Below are the code and all the weights of a small trained network. Each question names an input and a target symbol and asks about switching units off, where a switched-off unit gives its printed mean instead of its output.

import numpy as np


def w(rows, s, z=0):
    codes = np.array(rows[::2]) - 128.0
    scale = np.full(codes.shape[1], s)
    scale[-1] = z or s
    return codes * scale


def norm(h):
    return h / np.sqrt((h * h).mean(-1, keepdims=True) + 1e-5)


def f(y):
    return y / 2 * (1 + np.tanh(0.7978845608 * (y + 0.044715 * y**3)))


def softmax(a):
    e = np.exp(a - a.max(-1, keepdims=True))
    return e / e.sum(-1, keepdims=True)


def log_softmax(a):
    a = a - a.max(-1, keepdims=True)
    return a - np.log(np.exp(a).sum(-1, keepdims=True))


def net(x, mask):
    ids = ['αγδεζθλμξπτψω'.index(c) for c in x.split()]
    T = len(ids)
    res = E[ids] + P[:T]
    u = 0
    for l in range(2):
        r = norm(res)
        for j in range(3):
            rows = slice(3 * j, 3 * j + 3)
            q, k, v = (r @ M[l][rows].T for M in (Q, K, V))
            z = softmax(np.where(np.tri(T) > 0, q @ k.T / 3**0.5, -1e9)) @ v
            o = O[l][rows]
            res = res + np.where(mask[u + j], z, o[:, -1]) @ o[:, :-1]
        u += 3
        y = f(norm(res) @ A[l][:, :-1].T + A[l][:, -1])
        res = res + np.where(mask[u : u + 12], y, B[l][:, -1]) @ B[l][:, :-1]
        u += 12
    return log_softmax(norm(res)[-1] @ U[:, :-1].T + U[:, -1])


Q, K, V, O, A, B = {}, {}, {}, {}, {}, {}
E = w([
[139,138,147,82,163,97,132],'α',
[103,162,110,109,118,107,109],'γ',
[95,169,128,6,190,77,173],'δ',
[150,142,93,77,187,181,92],'ε',
[118,107,143,59,126,127,121],'ζ',
[77,133,116,88,118,162,117],'θ',
[154,127,70,129,181,149,107],'λ',
[152,113,164,178,127,224,160],'μ',
[108,103,135,103,144,130,147],'ξ',
[59,174,150,49,183,146,155],'π',
[120,144,110,133,151,91,141],'τ',
[162,74,113,128,98,98,95],'ψ',
[97,128,100,133,121,126,136],'ω',
],0.021)
P = w([
[181,253,104,142,122,186,254],'0',
[133,174,78,41,114,85,200],'1',
[104,181,109,90,127,81,146],'2',
[64,155,155,100,154,74,119],'3',
[54,154,178,135,173,77,86],'4',
[37,165,201,149,196,98,68],'5',
[35,172,220,167,198,107,62],'6',
],0.0067)
Q[0] = w([
[167,127,144,154,124,175,196],'L0H1',
[159,120,168,121,100,160,131],'L0H1',
[105,123,124,76,179,95,133],'L0H1',
[164,181,139,175,101,158,78],'L0H2',
[188,133,10,88,78,127,163],'L0H2',
[194,136,150,150,116,173,171],'L0H2',
[91,133,145,136,91,93,140],'L0H3',
[124,120,127,161,124,146,155],'L0H3',
[118,116,167,117,105,139,123],'L0H3',
],0.012)
K[0] = w([
[127,173,103,112,86,196,157],'L0H1',
[90,170,149,156,172,189,129],'L0H1',
[152,110,72,143,86,30,94],'L0H1',
[114,143,235,205,203,187,147],'L0H2',
[241,180,95,123,89,207,254],'L0H2',
[184,129,200,229,82,191,104],'L0H2',
[152,121,86,134,76,98,179],'L0H3',
[66,126,134,146,129,144,136],'L0H3',
[120,110,142,105,79,127,146],'L0H3',
],0.0088)
V[0] = w([
[147,74,206,97,116,190,83],'L0H1',
[61,178,104,22,161,222,231],'L0H1',
[102,200,116,71,167,129,71],'L0H1',
[33,106,164,149,53,170,150],'L0H2',
[147,207,217,125,74,128,64],'L0H2',
[120,55,195,157,198,94,139],'L0H2',
[107,127,142,108,112,123,230],'L0H3',
[123,253,123,106,165,176,96],'L0H3',
[73,147,79,88,230,185,189],'L0H3',
],0.0052)
O[0] = w([
[197,105,159,96,76,186,79,95],'L0H1',
[65,31,141,141,231,108,82,1],'L0H1',
[93,89,84,119,195,82,57,108],'L0H1',
[2,153,101,123,87,122,124,100],'L0H2',
[122,183,178,108,159,51,50,94],'L0H2',
[119,168,151,172,102,61,248,80],'L0H2',
[107,166,163,90,87,53,133,165],'L0H3',
[118,20,55,59,124,128,141,113],'L0H3',
[154,126,46,72,50,74,120,139],'L0H3',
],0.005,0.0046)
A[0] = w([
[151,129,122,131,119,154,124,118],'L0N1',
[124,41,104,115,171,115,170,19],'L0N2',
[145,167,163,193,100,166,86,178],'L0N3',
[91,119,116,59,120,102,143,147],'L0N4',
[152,109,204,245,127,209,86,4],'L0N5',
[162,107,139,165,96,119,108,123],'L0N6',
[84,38,91,186,111,130,116,43],'L0N7',
[148,145,80,201,146,229,177,2],'L0N8',
[132,155,199,146,150,104,124,56],'L0N9',
[67,141,127,152,159,126,143,128],'L0N10',
[128,82,171,91,137,158,181,152],'L0N11',
[122,125,80,194,188,155,107,139],'L0N12',
],0.011,0.0036)
B[0] = w([
[136,94,87,100,109,123,151,131],'L0N1',
[171,154,190,229,178,175,152,161],'L0N2',
[70,78,135,76,163,113,147,220],'L0N3',
[124,145,128,235,103,124,63,254],'L0N4',
[131,200,133,254,57,152,112,165],'L0N5',
[147,94,144,61,146,128,173,188],'L0N6',
[146,143,86,58,46,171,204,132],'L0N7',
[185,112,77,174,115,149,134,135],'L0N8',
[67,149,176,198,141,145,110,151],'L0N9',
[89,87,209,110,87,89,181,165],'L0N10',
[132,141,124,203,149,181,76,157],'L0N11',
[165,91,4,154,122,88,175,124],'L0N12',
],0.0074,0.0053)
Q[1] = w([
[133,166,96,102,68,143,125],'L1H1',
[178,107,200,152,80,112,165],'L1H1',
[150,182,45,163,108,151,115],'L1H1',
[172,101,131,128,199,243,215],'L1H2',
[97,7,140,156,169,78,185],'L1H2',
[174,185,91,229,82,134,107],'L1H2',
[39,135,225,194,160,101,143],'L1H3',
[135,169,1,133,216,181,171],'L1H3',
[136,54,66,158,201,129,129],'L1H3',
],0.0097)
K[1] = w([
[63,110,105,133,44,119,143],'L1H1',
[166,168,160,178,83,136,158],'L1H1',
[9,136,66,126,174,168,159],'L1H1',
[170,83,10,174,190,120,196],'L1H2',
[138,254,9,140,114,124,118],'L1H2',
[83,78,190,191,128,72,91],'L1H2',
[104,59,254,166,42,30,105],'L1H3',
[120,58,106,122,235,167,168],'L1H3',
[109,57,38,62,176,115,81],'L1H3',
],0.0088)
V[1] = w([
[133,114,98,172,173,158,142],'L1H1',
[135,123,111,161,122,41,169],'L1H1',
[135,16,172,111,108,160,175],'L1H1',
[134,138,124,158,59,171,70],'L1H2',
[93,115,133,255,137,107,121],'L1H2',
[165,48,188,122,137,148,104],'L1H2',
[138,150,141,130,175,201,143],'L1H3',
[120,137,138,163,144,128,65],'L1H3',
[64,174,114,181,147,155,137],'L1H3',
],0.008)
O[1] = w([
[61,117,167,130,69,100,93,103],'L1H1',
[82,103,124,134,171,212,110,209],'L1H1',
[61,152,43,91,150,96,105,58],'L1H1',
[132,147,128,145,92,254,110,199],'L1H2',
[189,119,119,72,45,121,190,210],'L1H2',
[96,76,183,55,186,153,147,64],'L1H2',
[139,98,76,146,206,131,110,60],'L1H3',
[126,100,158,125,130,97,74,214],'L1H3',
[37,25,138,118,159,75,130,252],'L1H3',
],0.0071,0.0026)
A[1] = w([
[70,137,157,192,194,143,138,68],'L1N1',
[145,25,141,121,172,161,144,45],'L1N2',
[166,99,110,171,91,158,66,155],'L1N3',
[178,255,96,164,97,133,140,152],'L1N4',
[95,167,178,105,117,100,86,224],'L1N5',
[114,123,197,88,148,155,89,83],'L1N6',
[143,65,144,130,91,42,168,60],'L1N7',
[90,113,110,110,187,52,99,2],'L1N8',
[122,137,151,208,73,155,170,126],'L1N9',
[126,64,191,86,193,88,173,123],'L1N10',
[95,150,84,125,153,77,205,175],'L1N11',
[55,65,50,149,164,153,125,95],'L1N12',
],0.0097,0.0042)
B[1] = w([
[131,24,117,115,141,43,167,168],'L1N1',
[66,66,157,226,124,135,110,137],'L1N2',
[53,221,84,158,179,118,136,183],'L1N3',
[46,161,136,220,118,230,168,197],'L1N4',
[153,109,114,166,30,165,117,254],'L1N5',
[224,131,80,139,71,140,93,164],'L1N6',
[86,150,160,196,167,123,188,189],'L1N7',
[103,254,119,70,192,165,155,149],'L1N8',
[160,159,151,57,76,150,119,208],'L1N9',
[168,194,204,135,99,199,104,171],'L1N10',
[245,125,77,126,60,100,90,159],'L1N11',
[122,100,201,55,134,160,163,150],'L1N12',
],0.0078,0.0066)
U = w([
[215,167,199,190,153,99,102,80],'α',
[47,192,40,160,94,51,63,78],'γ',
[156,217,128,90,151,72,144,157],'δ',
[123,119,90,99,178,143,87,255],'ε',
[177,82,92,220,89,139,9,72],'ζ',
[13,73,66,60,84,195,100,61],'θ',
[172,82,40,159,135,119,145,191],'λ',
[123,191,101,159,106,246,176,116],'μ',
[98,37,166,188,141,136,175,178],'ξ',
[64,180,173,40,155,113,152,120],'π',
[204,172,98,200,108,31,188,97],'τ',
[226,115,157,23,74,161,114,134],'ψ',
[108,114,62,61,38,105,254,121],'ω',
],0.0095,0.005)

Each question gives the input, a string of symbols that net reads in full, and the target symbol t.
The units are the heads (3 rows each of Q, K, V and O) and the neurons (one row each of A and B). Each row of codes is followed by its name. A weight is (code - 128) times the scale printed after its matrix; where a second scale follows, it is the last column's (O, A, B and U).
mask holds one flag per unit, layer by layer, with each layer's heads first. A switched-off unit (its flag False) gives its mean, the last column of its rows in O or B, instead of its output. The means were averaged over made-up inputs and are rounded, as every weight is.
A unit's drop is (log p(t) with every unit on - log p(t) with that unit switched off) / (log p(t) with every unit on - log p(t) with every unit switched off).
The circuit of an input: a set's keep is (log p(t) with only the set's units on - log p(t) with every unit switched off) / (log p(t) with every unit on - log p(t) with every unit switched off). Starting from the 12 units with the biggest drops (on a tie, the unit counted first), units are removed one at a time, each time the one whose removal leaves the highest keep (on an exact tie, the one counted first), for as long as the keep stays at least 0.8.
units of the circuit, in order: the units of the circuit, biggest drop first
unit that matters most: the unit with the biggest drop
k most important neurons: the k neurons with the biggest drops, biggest first
top k neurons in layer l: the k neurons of layer l with the biggest drops, biggest first
heads that matter: for each layer, one digit per head in row order, 1 if its drop is at least 0.15 and else 0, layers parted by /
input ξ ψ ω, target ω: units of the circuit, in order	L0H1, L1H2
input ξ δ ξ ψ γ, target ω: units of the circuit, in order	L0H1, L1H2, L0N2
input α θ ψ ξ ψ τ, target τ: units of the circuit, in order	L1N11, L1N1
input ξ α δ ψ ψ ψ δ, target μ: unit that matters most	L1H3
input λ ψ ω α, target μ: 4 most important neurons	L0N3, L0N4, L1N4, L0N2
input α ζ ω, target ω: 3 most important neurons	L0N7, L0N10, L1N4
input ε ζ π ξ ξ τ, target τ: units of the circuit, in order	L1N11, L1H2
input ζ ψ π ξ ψ, target π: heads that matter	100 / 111
input ψ γ ζ, target μ: top 4 neurons in layer 0	L0N4, L0N3, L0N11, L0N10
input ψ γ δ, target μ: units of the circuit, in order	L1N4, L0N4, L1H3
input ψ τ ζ ψ ψ π, target μ: units of the circuit, in order	L1H3, L0H1, L1N4
input ψ ψ ξ ψ, target μ: units of the circuit, in order	L0H3, L1H3, L1N4, L0N4
input ξ γ ψ α ψ, target α: heads that matter	111 / 110
input τ ξ ψ ξ, target ω: units of the circuit, in order	L0H1, L1H2
input γ ξ ξ, target ξ: units of the circuit, in order	L0H1
input ξ ψ γ ξ ψ, target γ: heads that matter	000 / 110
input ζ ξ ω ψ, target ω: heads that matter	111 / 001
input ε ε ψ ξ ξ ψ, target ξ: heads that matter	100 / 001
input ψ ψ ψ ζ, target μ: heads that matter	100 / 001
input ξ ψ π ψ, target π: unit that matters most	L0H1
input ψ γ γ, target μ: heads that matter	000 / 100
input ω ω ψ, target θ: heads that matter	110 / 010
input ξ ψ ψ ξ, target ψ: 2 most important neurons	L0N2, L0N4
input ψ ψ ψ ψ λ, target λ: heads that matter	000 / 000
input ψ γ ψ, target γ: heads that matter	010 / 110
input τ δ τ γ ζ, target ζ: top 2 neurons in layer 0	L0N4, L0N3
input γ ψ ψ θ γ ζ, target ζ: heads that matter	001 / 000
input ψ ζ α, target μ: unit that matters most	L1N4
input θ ψ τ ψ, target τ: heads that matter	101 / 010
